Below is a small trained network, with its code and all its weights. Each question gives an input and a class and asks what happens when units are switched off, that is, made to give their printed mean instead of their output.

import numpy as np


def w(rows, s, z=0):
    codes = np.array(rows[::2]) - 128.0
    scale = np.full(codes.shape[1], s)
    scale[-1] = z or s
    return codes * scale


def f(y):
    return y / 2 * (1 + np.tanh(0.7978845608 * (y + 0.044715 * y**3)))


def log_softmax(a):
    a = a - a.max(-1, keepdims=True)
    return a - np.log(np.exp(a).sum(-1, keepdims=True))


def net(x, mask):
    res = np.array(x, float).reshape(1, 4) / 4 @ E
    y = f(res @ A[0][:, :-1].T + A[0][:, -1])
    res = res + np.where(mask, y, B[0][:, -1]) @ B[0][:, :-1]
    return log_softmax(res[-1] @ U[:, :-1].T + U[:, -1])


A, B = {}, {}
E = w([
[173,65,145,133,195,93,51],'x0',
[252,100,159,157,93,137,152],'x1',
[151,124,254,123,67,34,136],'x2',
[191,227,126,167,227,82,197],'x3',
],0.008)
A[0] = w([
[121,91,114,110,85,137,104,31],'N1',
[179,144,215,131,124,111,140,254],'N2',
[143,193,115,126,203,106,162,182],'N3',
[157,78,58,122,64,173,139,137],'N4',
[40,120,121,114,145,115,93,193],'N5',
[155,93,116,106,171,130,106,144],'N6',
[134,98,130,130,5,144,146,183],'N7',
[64,179,27,123,127,162,162,201],'N8',
[65,60,133,120,85,124,79,101],'N9',
[132,66,99,142,200,118,59,148],'N10',
[97,118,175,113,85,101,110,198],'N11',
[204,149,113,132,139,126,183,105],'N12',
],0.015,0.0025)
B[0] = w([
[185,111,169,171,150,120,158,173],'N1',
[159,99,149,82,119,31,132,222],'N2',
[98,250,169,195,175,117,163,221],'N3',
[125,133,106,205,40,39,89,206],'N4',
[121,181,33,92,103,161,118,206],'N5',
[121,57,105,123,129,130,102,169],'N6',
[91,133,231,174,52,116,108,230],'N7',
[8,111,44,149,127,118,165,249],'N8',
[238,199,117,110,63,169,176,226],'N9',
[100,62,130,47,147,146,47,217],'N10',
[81,147,190,169,77,144,139,200],'N11',
[225,170,92,154,111,162,119,190],'N12',
],0.02,0.012)
U = w([
[122,90,141,156,139,160,163,11],'0',
[219,165,132,170,66,200,94,188],'1',
[45,175,61,187,106,130,179,251],'2',
[146,53,162,123,130,86,73,90],'3',
[118,123,254,122,60,64,151,150],'4',
[197,205,143,151,191,117,182,69],'5',
[19,142,99,152,201,218,115,3],'6',
[137,62,71,10,154,164,68,120],'7',
],0.0065,0.0031)

Each question gives the input, the list of numbers given to net, and the class t.
The units are the neurons (one row each of A and B). Each row of codes is followed by its name. A weight is (code - 128) times the scale printed after its matrix; where a second scale follows, it is the last column's (A, B and U).
mask holds one flag per neuron, in row order. A switched-off neuron (its flag False) gives its mean, the last column of its row in B, instead of its output. The means were averaged over made-up inputs and are rounded, as every weight is.
A unit's drop is (log p(t) with every unit on - log p(t) with that unit switched off) / (log p(t) with every unit on - log p(t) with every unit switched off).
The circuit of an input: a set's keep is (log p(t) with only the set's units on - log p(t) with every unit switched off) / (log p(t) with every unit on - log p(t) with every unit switched off). Starting from all 12 units, units are removed one at a time, each time the one whose removal leaves the highest keep (on an exact tie, the one counted first), for as long as the keep stays at least 0.8.
circuit, biggest first: the units of the circuit, biggest drop first
unit that matters most: the unit with the biggest drop
top k neurons: the k neurons with the biggest drops, biggest first
drop of u: that unit's drop, to one decimal
input [4,8,2,0], class 3: top 3 neurons	N3, N9, N11
input [7,1,-3,8], class 5: circuit, biggest first	N3, N8
input [4,-7,4,-1], class 1: top 2 neurons	N8, N9
input [7,6,-5,-7], class 3: circuit, biggest first	N10, N4
input [6,-5,7,-5], class 1: top 2 neurons	N9, N5
input [3,4,-6,0], class 7: circuit, biggest first	N7, N10
input [4,-8,0,-7], class 1: unit that matters most	N9
input [3,1,0,-4], class 1: circuit, biggest first	N2, N8
input [4,-6,-5,1], class 6: top 2 neurons	N8, N10
input [6,8,-8,8], class 5: top 2 neurons	N3, N7
input [8,-5,6,3], class 3: top 2 neurons	N7, N10
input [0,-8,6,5], class 5: top 4 neurons	N8, N7, N4, N3
input [2,7,3,4], class 5: top 2 neurons	N12, N7
input [-8,6,6,7], class 5: top neuron	N12
input [6,8,3,0], class 3: top 2 neurons	N3, N9
input [2,-3,1,-3], class 1: top 2 neurons	N8, N9
input [4,-8,8,-7], class 1: top 2 neurons	N9, N5
input [5,2,-8,3], class 6: drop of N3	0.4
input [-3,-8,8,-5], class 1: drop of N2	0.1
input [2,5,-3,6], class 5: top neuron	N3
input [6,-2,-4,-4], class 7: drop of N10	0.2
input [-5,8,-4,-6], class 4: drop of N7	0.3
input [3,-7,8,-7], class 1: top 2 neurons	N9, N5
